Below is a small trained network, with its code and all its weights. Each question gives an input and a target symbol and asks what happens when units are switched off, that is, made to give their printed mean instead of their output.

import numpy as np


def w(rows, s, z=0):
    codes = np.array(rows[::2]) - 128.0
    scale = np.full(codes.shape[1], s)
    scale[-1] = z or s
    return codes * scale


def f(y):
    return y / 2 * (1 + np.tanh(0.7978845608 * (y + 0.044715 * y**3)))


def softmax(a):
    e = np.exp(a - a.max(-1, keepdims=True))
    return e / e.sum(-1, keepdims=True)


def log_softmax(a):
    a = a - a.max(-1, keepdims=True)
    return a - np.log(np.exp(a).sum(-1, keepdims=True))


def net(x, mask):
    ids = ['αεξπστψ'.index(c) for c in x.split()]
    T = len(ids)
    res = E[ids] + P[:T]
    q, k, v = (res @ M[0].T for M in (Q, K, V))
    z = softmax(np.where(np.tri(T) > 0, q @ k.T / 3**0.5, -1e9)) @ v
    res = res + np.where(mask[0], z, O[0][:, -1]) @ O[0][:, :-1]
    y = f(res @ A[0][:, :-1].T + A[0][:, -1])
    res = res + np.where(mask[1:9], y, B[0][:, -1]) @ B[0][:, :-1]
    return log_softmax(res[-1] @ U[:, :-1].T + U[:, -1])


Q, K, V, O, A, B = {}, {}, {}, {}, {}, {}
E = w([
[124,177,134,118,135,18,183],'α',
[86,157,189,192,198,111,240],'ε',
[5,207,74,106,136,142,83],'ξ',
[108,117,146,104,238,162,75],'π',
[198,214,93,78,140,145,117],'σ',
[176,115,176,138,45,130,204],'τ',
[94,148,150,142,71,171,121],'ψ',
],0.018)
P = w([
[187,136,124,248,129,131,125],'0',
[92,84,98,109,128,129,120],'1',
[101,91,137,119,121,130,137],'2',
[102,102,146,118,138,143,139],'3',
[97,122,136,110,168,148,121],'4',
[99,127,136,107,146,150,118],'5',
[102,144,135,111,143,139,139],'6',
[96,151,118,89,169,156,110],'7',
[103,142,144,106,160,150,141],'8',
[96,130,145,98,154,148,128],'9',
[86,152,139,103,179,150,120],'10',
[65,124,131,81,180,152,113],'11',
],0.013)
Q[0] = w([
[204,12,33,160,87,117,106],'h0',
[123,134,64,202,152,88,71],'h0',
[138,104,130,255,143,124,127],'h0',
],0.01)
K[0] = w([
[85,145,141,47,158,136,181],'h0',
[122,54,121,56,102,154,185],'h0',
[128,116,115,1,114,88,105],'h0',
],0.012)
V[0] = w([
[115,136,109,117,181,72,117],'h0',
[167,146,145,111,95,50,181],'h0',
[97,108,250,146,167,136,118],'h0',
],0.014)
O[0] = w([
[139,167,138,168,250,58,137,42],'h0',
[112,138,67,54,137,76,190,253],'h0',
[157,78,62,218,124,108,121,196],'h0',
],0.012,0.007)
A[0] = w([
[87,102,177,144,89,179,100,95],'n0',
[74,133,149,151,145,116,162,163],'n1',
[110,109,1,165,117,156,194,20],'n2',
[80,115,171,163,84,177,94,115],'n3',
[233,156,38,124,133,141,96,138],'n4',
[153,125,219,181,124,85,54,253],'n5',
[91,189,129,6,103,115,190,178],'n6',
[13,163,112,146,99,110,40,47],'n7',
],0.008,0.0037)
B[0] = w([
[136,194,91,184,136,116,100,142],'n0',
[103,119,113,176,115,138,79,149],'n1',
[80,121,212,109,96,133,154,194],'n2',
[141,101,110,124,56,106,137,143],'n3',
[70,110,254,128,182,154,90,148],'n4',
[164,182,57,27,182,145,220,141],'n5',
[187,74,160,164,90,117,75,254],'n6',
[150,187,137,75,241,147,195,136],'n7',
],0.009,0.018)
U = w([
[148,108,96,149,123,2,127,137],'α',
[63,64,171,224,144,116,166,168],'ε',
[102,184,145,89,123,123,206,8],'ξ',
[185,8,59,161,187,178,144,156],'π',
[170,118,222,185,136,127,75,40],'σ',
[154,30,132,116,110,166,216,162],'τ',
[107,133,95,236,77,140,69,208],'ψ',
],0.0049,0.0018)

Each question gives the input, a string of symbols that net reads in full, and the target symbol t.
The units are the heads (3 rows each of Q, K, V and O) and the neurons (one row each of A and B). Each row of codes is followed by its name. A weight is (code - 128) times the scale printed after its matrix; where a second scale follows, it is the last column's (O, A, B and U).
mask holds one flag per unit, heads first, then neurons. A switched-off unit (its flag False) gives its mean, the last column of its rows in O or B, instead of its output. The means were averaged over made-up inputs and are rounded, as every weight is.
A unit's drop is (log p(t) with every unit on - log p(t) with that unit switched off) / (log p(t) with every unit on - log p(t) with every unit switched off).
The circuit of an input: a set's keep is (log p(t) with only the set's units on - log p(t) with every unit switched off) / (log p(t) with every unit on - log p(t) with every unit switched off). Starting from all 9 units, units are removed one at a time, each time the one whose removal leaves the highest keep (on an exact tie, the one counted first), for as long as the keep stays at least 0.8.
units of the circuit, in order: the units of the circuit, biggest drop first
top k neurons: the k neurons with the biggest drops, biggest first
drop of u: that unit's drop, to one decimal
input ξ ψ π π α τ τ α ξ τ π σ, target ξ: top 3 neurons	(n6; n5; n1)
input ψ τ τ ε, target ψ: top neuron	(n0)
input π ε ψ, target π: units of the circuit, in order	(n5; h0)
input ε ε τ τ σ π ε π, target ε: top 3 neurons	(n4; n6; n2)
input ψ ε τ ε ψ π τ σ τ τ τ, target ψ: top 3 neurons	(n0; n2; n7)
input σ τ τ ε α σ, target σ: top 3 neurons	(n6; n4; n5)
input σ τ π τ τ σ τ τ α α, target σ: units of the circuit, in order	(h0; n6)
input σ τ τ π ψ ξ σ, target σ: units of the circuit, in order	(n6; h0)
input π ε τ τ τ π ε ε τ, target π: top 2 neurons	(n5; n2)
input ε σ ψ ξ σ σ, target ε: units of the circuit, in order	(h0; n4; n6)
input α τ ε ψ σ τ ψ τ σ α τ τ, target α: units of the circuit, in order	(h0; n6)
input ψ ξ τ σ α ε ξ τ ψ, target ψ: top 3 neurons	(n0; n2; n3)
input ε τ σ τ ψ τ τ π α, target ε: top 2 neurons	(n2; n4)
input π σ τ ε ψ τ τ ε σ ε τ ψ, target π: top 3 neurons	(n5; n2; n7)
input α ε τ ε ε α ψ, target α: top neuron	(n4)
input ε π σ σ τ ε ε ξ, target ε: top 2 neurons	(n2; n4)
input ψ τ τ ε ψ τ τ ε, target ψ: top 2 neurons	(n0; n2)
input σ ψ ε τ ε τ ε τ ξ, target σ: top 2 neurons	(n6; n5)
input α τ τ τ α σ τ ε ε τ α ψ, target α: drop of n5	0.0
input σ ψ ψ π ε ε τ τ ε ε, target σ: drop of h0	1.2
input π τ σ ψ ε, target π: drop of n2	0.4
